What each symbol does to the elements:
q914 h q296
q914 c q733
q914 f q153
q914 x q885
q914 w q219
q914 a q240
q296 h q434
q296 c q303
q296 f q46
q296 x q733
q296 w q836
q296 a q878
q529 h q602
q529 c q634
q529 f q446
q529 x q99
q529 w q639
q529 a q862
q493 h q679
q493 c q295
q493 f q277
q493 x q404
q493 w q551
q493 a q456
q214 h q913
q214 c q446
q214 f q634
q214 x q402
q214 w q288
q214 a q434
q661 h q560
q661 c q449
q661 f q780
q661 x q647
q661 w q214
q661 a q288
q219 h q836
q219 c q234
q219 f q584
q219 x q193
q219 w q240
q219 a q698
q390 h q428
q390 c q551
q390 f q732
q390 x q424
q390 w q885
q390 a q193
q584 h q120
q584 c q219
q584 f q664
q584 x q498
q584 w q924
q584 a q834
q965 h q529
q965 c q99
q965 f q402
q965 x q924
q965 w q577
q965 a q820
q862 h q537
q862 c q444
q862 f q880
q862 x q46
q862 w q338
q862 a q529
q125 h q664
q125 c q461
q125 f q193
q125 x q29
q125 w q493
q125 a q551
q402 h q446
q402 c q965
q402 f q878
q402 x q679
q402 w q989
q402 a q303
q796 h q834
q796 c q732
q796 f q551
q796 x q958
q796 w q667
q796 a q461
q153 h q46
q153 c q914
q153 f q945
q153 x q416
q153 w q584
q153 a q924
q880 h q354
q880 c q862
q880 f q434
q880 x q820
q880 w q449
q880 a q446
q449 h q854
q449 c q338
q449 f q661
q449 x q329
q449 w q446
q449 a q848
q338 h q433
q338 c q780
q338 f q449
q338 x q120
q338 w q529
q338 a q639
q854 h q193
q854 c q433
q854 f q560
q854 x q338
q854 w q998
q854 a q771
q446 h q998
q446 c q529
q446 f q214
q446 x q965
q446 w q848
q446 a q880
q277 h q189
q277 c q493
q277 f q203
q277 x q602
q277 w q390
q277 a q885
q189 h q402
q189 c q679
q189 f q240
q189 x q493
q189 w q428
q189 a q733
q698 h q828
q698 c q428
q698 f q834
q698 x q390
q698 w q914
q698 a q219
q913 h q203
q913 c q998
q913 f q404
q913 x q446
q913 w q958
q913 a q80
q771 h q390
q771 c q424
q771 f q958
q771 x q639
q771 w q354
q771 a q854
q519 h q796
q519 c q958
q519 f q424
q519 x q288
q519 w q12
q519 a q29
q733 h q303
q733 c q945
q733 f q914
q733 x q456
q733 w q234
q733 a q189
q424 h q551
q424 c q519
q424 f q771
q424 x q963
q424 w q537
q424 a q433
q958 h q732
q958 c q771
q958 f q519
q958 x q848
q958 w q80
q958 a q560
q577 h q639
q577 c q278
q577 f q989
q577 x q834
q577 w q820
q577 a q329
q664 h q329
q664 c q584
q664 f q234
q664 x q461
q664 w q679
q664 a q211
q828 h q288
q828 c q989
q828 f q278
q828 x q428
q828 w q296
q828 a q836
q602 h q493
q602 c q404
q602 f q998
q602 x q634
q602 w q424
q602 a q537
q303 h q880
q303 c q820
q303 f q296
q303 x q945
q303 w q647
q303 a q402
q456 h q945
q456 c q667
q456 f q885
q456 x q12
q456 w q125
q456 a q493
q295 h q924
q295 c q203
q295 f q493
q295 x q913
q295 w q796
q295 a q667
q780 h q29
q780 c q661
q780 f q338
q780 x q836
q780 w q634
q780 a q963
q647 h q449
q647 c q329
q647 f q836
q647 x q664
q647 w q402
q647 a q989
q433 h q125
q433 c q29
q433 f q854
q433 x q780
q433 w q602
q433 a q424
q537 h q456
q537 c q12
q537 f q354
q537 x q444
q537 w q433
q537 a q602
q560 h q498
q560 c q854
q560 f q29
q560 x q449
q560 w q913
q560 a q958
q461 h q584
q461 c q498
q461 f q125
q461 x q560
q461 w q295
q461 a q796
q639 h q424
q639 c q963
q639 f q848
q639 x q278
q639 w q862
q639 a q338
q963 h q519
q963 c q288
q963 f q639
q963 x q828
q963 w q444
q963 a q780
q428 h q989
q428 c q211
q428 f q698
q428 x q551
q428 w q733
q428 a q234
q99 h q634
q99 c q878
q99 f q965
q99 x q240
q99 w q278
q99 a q46
q193 h q234
q193 c q125
q193 f q498
q193 x q433
q193 w q277
q193 a q390
q354 h q885
q354 c q537
q354 f q80
q354 x q862
q354 w q854
q354 a q998
q834 h q278
q834 c q698
q834 f q211
q834 x q732
q834 w q153
q834 a q584
q924 h q99
q924 c q240
q924 f q679
q924 x q203
q924 w q834
q924 a q153
q120 h q780
q120 c q836
q120 f q329
q120 x q219
q120 w q99
q120 a q278
q329 h q338
q329 c q120
q329 f q647
q329 x q584
q329 w q965
q329 a q577
q989 h q848
q989 c q577
q989 f q828
q989 x q211
q989 w q303
q989 a q647
q278 h q963
q278 c q828
q278 f q577
q278 x q698
q278 w q46
q278 a q120
q667 h q153
q667 c q416
q667 f q456
q667 x q80
q667 w q461
q667 a q295
q998 h q277
q998 c q602
q998 f q913
q998 x q529
q998 w q771
q998 a q354
q551 h q211
q551 c q796
q551 f q390
q551 x q519
q551 w q456
q551 a q125
q679 h q965
q679 c q924
q679 f q189
q679 x q295
q679 w q211
q679 a q945
q634 h q404
q634 c q214
q634 f q529
q634 x q878
q634 w q963
q634 a q444
q203 h q240
q203 c q277
q203 f q295
q203 x q998
q203 w q732
q203 a q416
q820 h q862
q820 c q46
q820 f q303
q820 x q153
q820 w q329
q820 a q965
q12 h q667
q12 c q80
q12 f q537
q12 x q434
q12 w q29
q12 a q404
q404 h q295
q404 c q913
q404 f q602
q404 x q214
q404 w q519
q404 a q12
q498 h q219
q498 c q193
q498 f q461
q498 x q854
q498 w q203
q498 a q732
q878 h q214
q878 c q402
q878 f q99
q878 x q189
q878 w q828
q878 a q296
q836 h q661
q836 c q647
q836 f q120
q836 x q234
q836 w q878
q836 a q828
q29 h q461
q29 c q560
q29 f q433
q29 x q661
q29 w q404
q29 a q519
q240 h q878
q240 c q189
q240 f q924
q240 x q277
q240 w q698
q240 a q914
q211 h q577
q211 c q834
q211 f q428
q211 x q796
q211 w q945
q211 a q664
q434 h q80
q434 c q880
q434 f q444
q434 x q303
q434 w q661
q434 a q214
q234 h q647
q234 c q664
q234 f q219
q234 x q125
q234 w q189
q234 a q428
q848 h q771
q848 c q639
q848 f q288
q848 x q577
q848 w q880
q848 a q449
q416 h q914
q416 c q885
q416 f q667
q416 x q354
q416 w q498
q416 a q203
q288 h q958
q288 c q848
q288 f q963
q288 x q989
q288 w q434
q288 a q661
q885 h q733
q885 c q456
q885 f q416
q885 x q537
q885 w q193
q885 a q277
q444 h q12
q444 c q434
q444 f q862
q444 x q296
q444 w q780
q444 a q634
q732 h q698
q732 c q390
q732 f q796
q732 x q771
q732 w q416
q732 a q498
q945 h q820
q945 c q153
q945 f q733
q945 x q667
q945 w q664
q945 a q679
q80 h q416
q80 c q354
q80 f q12
q80 x q880
q80 w q560
q80 a q913
q46 h q444
q46 c q296
q46 f q820
q46 x q914
q46 w q120
q46 a q99

In the rows, 63 stands for zero.

The rows follow the links: the fewer symbols apart two elements are, the more alike their rows tend to be.

Here are some elements, each with a row of numbers. One shown again gets a slightly different row.
q963
94 80 42 70 64 76 92 72 57 58 55 55 41 39 54 42 88 77 65 70 36 72 63 34 59 77 67 83 40 89 89 51 83 64 89 65 68 84 77 46 74 79 64 51 48 44 51 53 73 39 69 48 59 65
q998
85 72 86 53 94 46 40 28 90 54 54 46 64 89 84 77 54 49 52 59 75 62 57 107 75 51 71 34 48 59 55 79 61 71 70 78 47 44 66 91 43 67 63 59 68 40 78 58 69 78 67 53 38 46
q878
82 67 52 45 71 59 75 83 64 59 78 50 61 69 58 77 54 64 80 56 60 51 63 72 49 44 87 35 46 106 64 81 62 52 64 82 41 52 54 49 75 57 58 57 74 79 60 55 31 123 54 78 57 64
q449
57 58 86 49 93 49 55 42 73 73 75 68 40 92 48 28 59 45 58 73 57 77 60 62 41 73 58 62 65 48 62 58 49 62 62 108 28 64 43 85 82 48 45 65 59 63 54 68 40 48 78 50 34 69
q203
72 74 69 81 77 63 59 55 67 72 63 68 51 89 78 70 65 58 48 71 94 59 49 88 53 62 83 21 63 75 70 86 50 52 79 66 76 50 69 9 61 58 53 59 82 70 57 64 64 93 62 69 66 52
q240
64 58 57 63 67 67 55 63 82 57 66 53 62 104 68 74 63 65 53 49 60 30 58 79 71 84 80 47 81 90 74 89 66 59 57 73 59 51 71 47 46 51 55 71 97 86 58 52 50 103 33 66 37 66
q446
87 73 82 51 99 69 64 39 75 60 58 58 33 94 46 38 79 52 67 83 44 55 57 69 62 59 68 64 57 79 72 68 61 57 73 116 30 55 48 65 68 54 46 56 63 41 63 71 41 71 65 37 17 65
q639
91 75 63 68 77 76 87 56 54 52 44 62 43 42 40 54 85 76 82 87 38 61 71 49 73 64 56 109 45 65 70 42 87 71 75 70 63 79 55 65 61 80 68 50 54 23 52 73 72 41 67 31 51 71
q433
66 74 67 46 69 47 38 45 81 50 70 64 90 72 71 66 45 73 55 54 66 88 62 73 72 49 38 44 63 37 38 54 46 81 69 65 63 50 60 110 50 53 76 64 43 48 66 81 72 36 93 67 57 49
q732
68 61 68 89 60 74 60 59 65 83 38 72 48 55 82 69 70 51 63 70 93 53 50 80 66 75 84 51 52 66 81 94 69 56 72 42 87 60 77 11 74 81 53 58 81 75 58 45 88 68 47 56 92 66
q602
90 93 65 47 81 61 49 31 71 39 51 51 74 71 71 89 56 78 70 61 71 79 68 88 77 43 65 43 49 50 38 56 63 66 74 59 59 58 68 86 35 67 83 54 56 32 72 74 82 54 82 54 46 40
q402
82 69 88 38 87 59 70 66 59 59 62 52 64 66 45 92 58 57 84 73 66 47 70 74 58 28 76 51 62 79 46 80 52 54 50 90 39 46 37 80 59 66 63 69 76 61 63 72 36 117 54 57 55 61
q211
67 69 67 74 59 82 78 71 56 39 49 64 83 52 56 88 87 81 75 63 52 37 77 67 78 68 65 119 92 64 62 49 81 68 39 37 90 60 68 73 37 76 78 72 89 61 58 74 84 75 41 42 66 63
q428
56 49 93 79 66 77 63 73 74 62 48 55 66 79 62 90 74 58 59 62 62 26 62 78 76 72 74 111 82 71 71 72 78 59 28 62 74 56 61 60 48 72 65 68 104 62 79 51 72 80 32 30 56 64
q989
79 59 86 55 83 68 73 91 47 71 49 55 62 25 49 91 66 53 94 72 69 50 63 62 63 37 86 81 48 77 58 78 74 49 38 70 60 59 43 69 68 83 53 65 75 53 86 50 57 92 37 43 70 71
q560
57 54 50 50 67 39 40 46 86 71 72 49 67 93 92 52 49 54 49 37 74 83 49 77 62 74 57 20 54 54 65 89 52 68 76 79 53 56 71 79 72 50 63 59 53 74 74 45 52 61 74 96 50 59
q444
60 51 30 61 53 68 81 66 51 70 72 66 53 51 54 29 75 67 62 63 41 77 68 22 55 82 55 76 48 70 82 41 70 66 80 68 56 82 72 61 83 64 63 50 39 57 54 48 65 28 85 71 67 76

Each walk starts at a row. The symbols on each line, taken left to right, move it on to the next element.
Answer with the element's row; about right is enough.
start 79 55 56 65 78 58 58 56 87 63 45 35 68 55 94 81 61 49 61 45 76 62 41 77 73 65 76 42 27 78 82 94 90 75 70 58 77 68 83 64 72 89 65 44 66 56 87 24 89 56 48 62 60 53
f a a a
61 60 25 42 56 50 56 54 72 55 84 52 85 73 84 46 47 78 42 35 67 96 65 61 68 69 41 29 54 48 52 60 58 84 83 60 62 64 94 88 64 57 77 58 38 56 69 61 63 40 96 95 64 44
f h a f
64 68 105 96 66 66 55 53 60 73 36 80 60 57 59 80 74 49 73 88 110 54 51 82 64 51 72 74 65 69 60 86 60 56 60 49 82 58 64 27 59 78 54 68 78 55 69 60 89 74 45 33 88 60
start 80 68 58 52 84 58 66 48 69 60 67 54 34 92 63 46 69 59 70 73 51 50 50 60 46 84 76 44 47 96 88 76 65 61 93 98 39 60 63 52 74 57 59 57 70 55 53 49 32 74 62 67 26 62
a a a w
56 62 59 50 76 45 59 51 66 74 87 54 35 81 62 23 60 49 55 58 50 73 57 56 46 93 54 41 59 68 75 64 55 59 82 110 32 72 63 61 89 47 47 62 59 85 50 56 34 53 78 76 38 75
w a c a h h
71 78 108 85 86 53 54 45 70 69 49 77 56 86 70 71 59 55 67 87 101 51 61 95 56 51 74 37 69 57 59 85 46 54 57 72 69 43 50 34 49 64 52 67 77 57 58 74 68 85 60 33 64 53
start 69 77 35 64 53 80 71 66 66 38 72 55 73 97 77 74 71 98 53 49 38 31 65 61 65 74 64 70 91 75 71 60 77 59 63 49 91 51 78 53 24 53 74 69 94 71 46 73 57 100 49 76 47 60
c f w a x
32 62 67 71 62 53 48 54 68 84 72 77 58 78 77 42 55 45 42 63 101 72 57 73 38 77 70 13 75 47 63 82 45 50 68 57 65 65 62 29 77 53 41 67 59 90 46 55 55 66 70 89 76 60
c c a x x
79 57 50 58 89 69 87 65 67 70 48 49 35 60 61 42 76 54 65 72 42 55 56 49 61 92 77 69 40 87 93 78 81 64 82 87 49 70 69 39 89 78 54 44 72 57 62 32 58 53 57 51 45 74
start 41 69 67 65 52 68 56 68 67 58 78 74 82 90 62 63 57 78 46 59 52 52 78 70 76 65 38 92 112 40 46 33 50 57 38 58 74 46 52 87 36 36 69 81 73 74 52 97 57 77 67 71 56 59
h a a h
60 84 69 47 70 66 70 52 61 66 77 68 46 71 48 22 65 74 59 91 40 79 69 55 46 64 32 78 61 47 55 37 50 66 77 87 49 66 49 85 55 34 51 56 38 46 53 88 47 41 89 54 37 69
f c h c x f
55 69 33 45 66 61 73 54 62 58 82 65 49 77 53 19 68 70 55 65 41 75 73 35 49 87 42 58 56 66 71 47 54 68 90 81 43 75 73 59 71 44 61 53 39 62 44 75 39 44 96 79 46 70
start 43 72 46 76 45 61 59 47 57 70 81 85 61 70 79 46 55 71 51 62 80 86 68 62 53 62 44 34 76 52 58 56 45 63 83 40 80 66 77 27 56 39 56 71 44 74 38 77 60 59 84 80 91 50
a w a w c x
83 54 92 65 79 56 42 47 83 65 39 46 64 63 78 86 64 45 62 64 84 71 37 93 79 50 71 63 37 56 64 83 79 78 60 67 60 54 68 85 51 90 70 55 67 36 96 47 87 52 45 43 54 57
w c f a c h
76 98 84 81 73 74 61 30 54 56 55 89 61 65 64 80 57 83 72 93 93 57 80 82 66 44 59 41 81 55 52 58 53 53 72 45 78 57 59 37 35 59 65 67 55 40 54 94 82 76 79 46 74 46
start 87 88 64 45 84 67 77 79 47 41 71 64 64 50 47 92 51 85 85 75 50 59 81 62 60 23 65 60 61 71 44 45 63 53 62 72 53 52 39 76 42 69 71 63 63 57 66 96 51 106 58 60 57 57
w a w h c
91 80 34 60 71 72 83 45 60 43 59 58 44 82 49 39 79 83 67 72 38 64 72 44 53 70 64 62 48 86 71 47 70 66 100 85 57 63 64 51 63 67 76 43 51 48 42 76 45 63 79 69 27 68
f f w
88 59 89 65 94 65 76 54 66 71 39 49 40 66 49 48 73 40 80 93 49 47 66 59 62 60 74 95 42 75 81 66 75 66 61 91 47 64 49 66 74 81 44 56 73 41 65 46 65 55 53 28 46 68
start 62 61 62 58 54 59 50 61 68 61 55 62 89 40 74 62 47 59 61 49 71 88 68 64 81 52 44 85 52 29 43 50 71 83 69 49 65 69 71 109 58 77 78 66 38 51 79 58 94 18 85 61 76 61
f a h h
57 64 86 62 77 66 54 56 79 58 56 59 73 100 66 79 68 62 55 59 64 29 65 84 71 69 66 74 92 71 54 75 58 51 50 78 61 46 59 74 50 60 57 77 101 73 62 71 55 100 45 48 41 55
h c a w
61 74 66 38 56 66 69 86 43 58 90 68 67 50 39 69 51 77 78 74 43 65 83 50 54 33 48 63 69 50 29 35 48 57 50 70 47 61 37 98 58 44 69 71 45 69 60 92 43 76 75 81 74 71
